Below is a small trained network, with its code and all its weights. Each question gives an input and a class and asks what happens when units are switched off, that is, made to give their printed mean instead of their output.

import numpy as np


def w(rows, s, z=0):
    codes = np.array(rows[::2]) - 128.0
    scale = np.full(codes.shape[1], s)
    scale[-1] = z or s
    return codes * scale


def f(y):
    return np.maximum(y, 0)


def log_softmax(a):
    a = a - a.max(-1, keepdims=True)
    return a - np.log(np.exp(a).sum(-1, keepdims=True))


def net(x, mask):
    res = np.array(x, float).reshape(1, 6) / 4 @ E
    y = f(res @ A[0][:, :-1].T + A[0][:, -1])
    res = res + np.where(mask, y, B[0][:, -1]) @ B[0][:, :-1]
    return log_softmax(res[-1] @ U[:, :-1].T + U[:, -1])


A, B = {}, {}
E = w([
[145,51,18,218,141,27,84,171,167],'x0',
[43,66,151,114,2,92,229,96,216],'x1',
[130,117,129,125,144,134,154,143,109],'x2',
[125,134,119,128,127,129,126,127,132],'x3',
[20,147,178,208,76,151,72,207,49],'x4',
[112,116,113,101,145,150,132,146,131],'x5',
],0.0081)
A[0] = w([
[25,120,149,166,76,147,51,182,70,172],'N1',
[128,183,161,123,176,195,79,145,26,166],'N2',
[83,71,139,124,67,102,177,65,148,171],'N3',
[162,132,127,187,158,157,63,183,79,169],'N4',
[161,59,37,194,104,43,151,109,135,190],'N5',
[48,141,157,193,112,137,126,198,80,164],'N6',
[28,36,138,121,18,98,194,72,176,171],'N7',
[235,171,113,62,212,188,105,116,121,253],'N8',
[118,154,116,51,76,139,236,62,127,179],'N9',
[160,225,190,126,153,176,79,124,82,190],'N10',
[128,222,254,45,130,220,168,103,127,253],'N11',
[62,151,156,205,62,111,140,215,144,126],'N12',
[89,38,83,153,64,83,188,114,211,156],'N13',
[63,178,173,122,102,181,162,132,117,142],'N14',
[131,43,35,222,149,68,93,192,195,184],'N15',
],0.0071,0.0061)
B[0] = w([
[64,166,173,173,2,40,132,214,119,212],'N1',
[92,190,104,180,108,119,110,104,81,205],'N2',
[120,50,165,108,115,183,209,88,156,199],'N3',
[40,213,50,130,154,34,60,169,68,188],'N4',
[138,63,44,54,185,140,134,168,121,219],'N5',
[64,134,206,156,29,74,95,196,150,197],'N6',
[159,19,182,125,69,170,214,157,140,243],'N7',
[195,187,68,141,159,141,52,51,54,229],'N8',
[171,105,192,114,140,178,192,68,200,199],'N9',
[102,209,98,166,121,138,92,76,78,202],'N10',
[124,196,204,135,63,170,178,22,151,249],'N11',
[120,83,161,159,105,114,89,193,112,192],'N12',
[143,24,104,131,127,168,161,128,127,224],'N13',
[99,174,194,199,23,99,151,115,212,179],'N14',
[144,66,31,74,148,106,110,214,85,238],'N15',
],0.0065,0.013)
U = w([
[211,202,119,136,141,197,107,24,86,231],'0',
[22,223,159,155,78,113,103,104,74,98],'1',
[224,128,58,96,228,72,69,146,109,248],'2',
[65,175,98,144,160,41,73,253,100,156],'3',
[166,118,210,65,131,166,182,47,179,163],'4',
[100,156,239,198,64,127,174,169,196,41],'5',
[159,66,85,63,162,168,188,152,138,108],'6',
[114,65,159,119,51,98,128,242,94,19],'7',
],0.0069,0.0018)

Each question gives the input, the list of numbers given to net, and the class t.
The units are the neurons (one row each of A and B). Each row of codes is followed by its name. A weight is (code - 128) times the scale printed after its matrix; where a second scale follows, it is the last column's (A, B and U).
mask holds one flag per neuron, in row order. A switched-off neuron (its flag False) gives its mean, the last column of its row in B, instead of its output. The means were averaged over made-up inputs and are rounded, as every weight is.
A unit's drop is (log p(t) with every unit on - log p(t) with that unit switched off) / (log p(t) with every unit on - log p(t) with every unit switched off).
The circuit of an input: a set's keep is (log p(t) with only the set's units on - log p(t) with every unit switched off) / (log p(t) with every unit on - log p(t) with every unit switched off). Starting from the 12 units with the biggest drops (on a tie, the unit counted first), units are removed one at a time, each time the one whose removal leaves the highest keep (on an exact tie, the one counted first), for as long as the keep stays at least 0.8.
units of the circuit, in order: the units of the circuit, biggest drop first
most important unit: the unit with the biggest drop
top k neurons: the k neurons with the biggest drops, biggest first
drop of u: that unit's drop, to one decimal
input [8,0,-8,-7,5,0], class 3: most important unit => N4
input [-3,4,-4,7,0,2], class 4: units of the circuit, in order => N1, N9
input [2,0,-8,-7,6,-1], class 3: units of the circuit, in order => N11, N7, N4
input [1,-5,1,-5,-1,6], class 2: top 2 neurons => N11, N1
input [1,1,0,-3,0,-3], class 6: units of the circuit, in order => N1, N6, N11
input [4,-1,3,8,1,3], class 3: units of the circuit, in order => N7, N11
input [1,-2,6,1,7,-8], class 3: units of the circuit, in order => N11, N4
input [-2,2,-2,5,0,4], class 4: top 2 neurons => N1, N6
input [5,0,0,-6,1,-4], class 3: units of the circuit, in order => N7, N11
input [-3,-5,0,0,0,8], class 0: top 3 neurons => N8, N1, N6
input [7,0,-2,2,-6,1], class 2: top 2 neurons => N7, N11
input [3,2,-4,-1,-1,-7], class 6: top 2 neurons => N1, N6
input [8,-1,5,1,7,0], class 3: top 2 neurons => N4, N7
input [5,-5,1,2,0,6], class 2: most important unit => N1
input [2,0,6,-3,3,-6], class 3: top 2 neurons => N7, N11
input [2,-6,-1,-2,4,8], class 3: top 2 neurons => N11, N4
input [-2,-4,-3,-3,0,8], class 0: top 3 neurons => N8, N1, N6
input [0,8,-2,3,-2,-4], class 4: top 2 neurons => N9, N15
input [-4,4,-5,-1,0,-7], class 4: top 3 neurons => N1, N6, N9
input [2,8,2,-6,-7,8], class 6: most important unit => N11
input [0,-8,6,-4,-7,5], class 0: drop of N15 => 0.3
input [2,-1,6,-2,-2,-3], class 2: drop of N11 => 0.1
input [3,-4,-6,2,0,7], class 2: drop of N14 => 0.1
input [-2,-2,3,-5,-1,-3], class 0: drop of N1 => 0.2
